Below is a small trained network, with its code and all its weights. Each question gives an input and a target symbol and asks what happens when units are switched off, that is, made to give their printed mean instead of their output.

import numpy as np


def w(rows, s, z=0):
    codes = np.array(rows[::2]) - 128.0
    scale = np.full(codes.shape[1], s)
    scale[-1] = z or s
    return codes * scale


def norm(h):
    return h / np.sqrt((h * h).mean(-1, keepdims=True) + 1e-5)


def f(y):
    return y / 2 * (1 + np.tanh(0.7978845608 * (y + 0.044715 * y**3)))


def softmax(a):
    e = np.exp(a - a.max(-1, keepdims=True))
    return e / e.sum(-1, keepdims=True)


def log_softmax(a):
    a = a - a.max(-1, keepdims=True)
    return a - np.log(np.exp(a).sum(-1, keepdims=True))


def net(x, mask):
    ids = ['αβγδζηθλξστφψω'.index(c) for c in x.split()]
    T = len(ids)
    res = E[ids] + P[:T]
    r = norm(res)
    for j in range(3):
        rows = slice(3 * j, 3 * j + 3)
        q, k, v = (r @ M[0][rows].T for M in (Q, K, V))
        z = softmax(np.where(np.tri(T) > 0, q @ k.T / 3**0.5, -1e9)) @ v
        o = O[0][rows]
        res = res + np.where(mask[j], z, o[:, -1]) @ o[:, :-1]
    y = f(norm(res) @ A[0][:, :-1].T + A[0][:, -1])
    res = res + np.where(mask[3:11], y, B[0][:, -1]) @ B[0][:, :-1]
    return log_softmax(norm(res)[-1] @ U[:, :-1].T + U[:, -1])


Q, K, V, O, A, B = {}, {}, {}, {}, {}, {}
E = w([
[141,101,3,187],'α',
[14,115,105,204],'β',
[125,222,198,183],'γ',
[183,157,105,224],'δ',
[62,94,136,156],'ζ',
[23,198,187,130],'η',
[53,147,181,192],'θ',
[157,185,72,86],'λ',
[119,235,208,130],'ξ',
[135,120,157,169],'σ',
[102,90,125,141],'τ',
[181,147,61,153],'φ',
[7,113,124,75],'ψ',
[229,239,177,155],'ω',
],0.014)
P = w([
[138,40,211,97],'0',
[4,132,133,245],'1',
[59,150,56,113],'2',
[23,184,76,112],'3',
[128,247,77,135],'4',
[59,196,65,165],'5',
[95,166,49,135],'6',
[137,189,50,123],'7',
[115,233,46,198],'8',
],0.011)
Q[0] = w([
[170,4,171,171],'h0',
[68,233,62,242],'h0',
[126,112,189,58],'h0',
[107,95,120,106],'h1',
[83,183,146,155],'h1',
[139,108,139,165],'h1',
[99,135,97,167],'h2',
[119,119,97,84],'h2',
[91,165,82,141],'h2',
],0.016)
K[0] = w([
[153,254,63,111],'h0',
[221,6,201,82],'h0',
[75,135,133,149],'h0',
[161,147,132,137],'h1',
[164,72,130,97],'h1',
[120,143,127,82],'h1',
[165,101,138,137],'h2',
[123,142,101,91],'h2',
[151,56,154,109],'h2',
],0.017)
V[0] = w([
[203,78,111,168],'h0',
[124,165,251,134],'h0',
[29,58,139,91],'h0',
[139,196,117,84],'h1',
[114,122,83,155],'h1',
[145,68,176,156],'h1',
[62,94,109,89],'h2',
[192,66,151,126],'h2',
[144,183,197,164],'h2',
],0.021)
O[0] = w([
[174,181,197,62,241],'h0',
[152,3,42,50,233],'h0',
[98,22,196,249,245],'h0',
[185,123,80,171,41],'h1',
[60,182,123,159,195],'h1',
[145,81,182,42,154],'h1',
[114,103,167,203,136],'h2',
[217,205,157,116,255],'h2',
[145,80,114,33,113],'h2',
],0.013,0.0078)
A[0] = w([
[112,116,201,149,121],'n0',
[181,104,71,136,214],'n1',
[142,131,86,154,196],'n2',
[137,220,136,169,148],'n3',
[180,88,99,74,253],'n4',
[164,122,128,232,191],'n5',
[254,127,105,85,226],'n6',
[105,116,162,139,94],'n7',
],0.019,0.0026)
B[0] = w([
[163,67,184,137,183],'n0',
[51,145,145,47,189],'n1',
[66,118,159,117,160],'n2',
[42,69,81,86,254],'n3',
[9,104,161,103,224],'n4',
[32,115,165,143,246],'n5',
[16,144,129,174,245],'n6',
[183,109,160,148,147],'n7',
],0.015,0.0095)
U = w([
[85,184,184,178,92],'α',
[97,83,134,184,85],'β',
[95,87,80,95,52],'γ',
[89,148,129,49,76],'δ',
[105,91,139,153,58],'ζ',
[108,66,62,157,130],'η',
[114,71,109,121,104],'θ',
[6,148,92,160,230],'λ',
[108,75,65,97,81],'ξ',
[20,94,192,90,254],'σ',
[145,83,159,162,116],'τ',
[141,194,110,118,134],'φ',
[124,108,94,196,123],'ψ',
[114,121,71,93,99],'ω',
],0.018,0.0063)

Each question gives the input, a string of symbols that net reads in full, and the target symbol t.
The units are the heads (3 rows each of Q, K, V and O) and the neurons (one row each of A and B). Each row of codes is followed by its name. A weight is (code - 128) times the scale printed after its matrix; where a second scale follows, it is the last column's (O, A, B and U).
mask holds one flag per unit, heads first, then neurons. A switched-off unit (its flag False) gives its mean, the last column of its rows in O or B, instead of its output. The means were averaged over made-up inputs and are rounded, as every weight is.
A unit's drop is (log p(t) with every unit on - log p(t) with that unit switched off) / (log p(t) with every unit on - log p(t) with every unit switched off).
The circuit of an input: a set's keep is (log p(t) with only the set's units on - log p(t) with every unit switched off) / (log p(t) with every unit on - log p(t) with every unit switched off). Starting from all 11 units, units are removed one at a time, each time the one whose removal leaves the highest keep (on an exact tie, the one counted first), for as long as the keep stays at least 0.8.
units of the circuit, in order: the units of the circuit, biggest drop first
most important unit: the unit with the biggest drop
which heads matter: for each layer, one digit per head in row order, 1 if its drop is at least 0.15 and else 0, layers parted by /
drop of u: that unit's drop, to one decimal
input δ ψ η δ η, target δ: units of the circuit, in order => h0
input α δ α α τ, target α: which heads matter => 100
input α α λ ω, target α: which heads matter => 100
input λ φ α ω ω, target λ: units of the circuit, in order => h0; h1
input δ λ σ α τ α τ α ψ, target δ: which heads matter => 100
input δ ξ α, target δ: which heads matter => 101
input α φ α δ σ α ω ω ζ, target α: which heads matter => 100
input φ τ α ξ λ δ, target φ: units of the circuit, in order => h0; h2
input λ ω λ α λ α η, target λ: units of the circuit, in order => h0; h1; n4
input λ λ β α α φ α δ, target λ: which heads matter => 110
input α α η λ α α δ γ, target α: which heads matter => 100
input λ ξ ω ξ, target λ: which heads matter => 110
input α α ω σ, target α: drop of h2 => 0.1
input α α δ β ψ, target α: drop of h0 => 0.7
input δ α δ α λ β δ γ, target δ: most important unit => h0
input α α ξ α δ δ β δ, target α: drop of h0 => 0.8
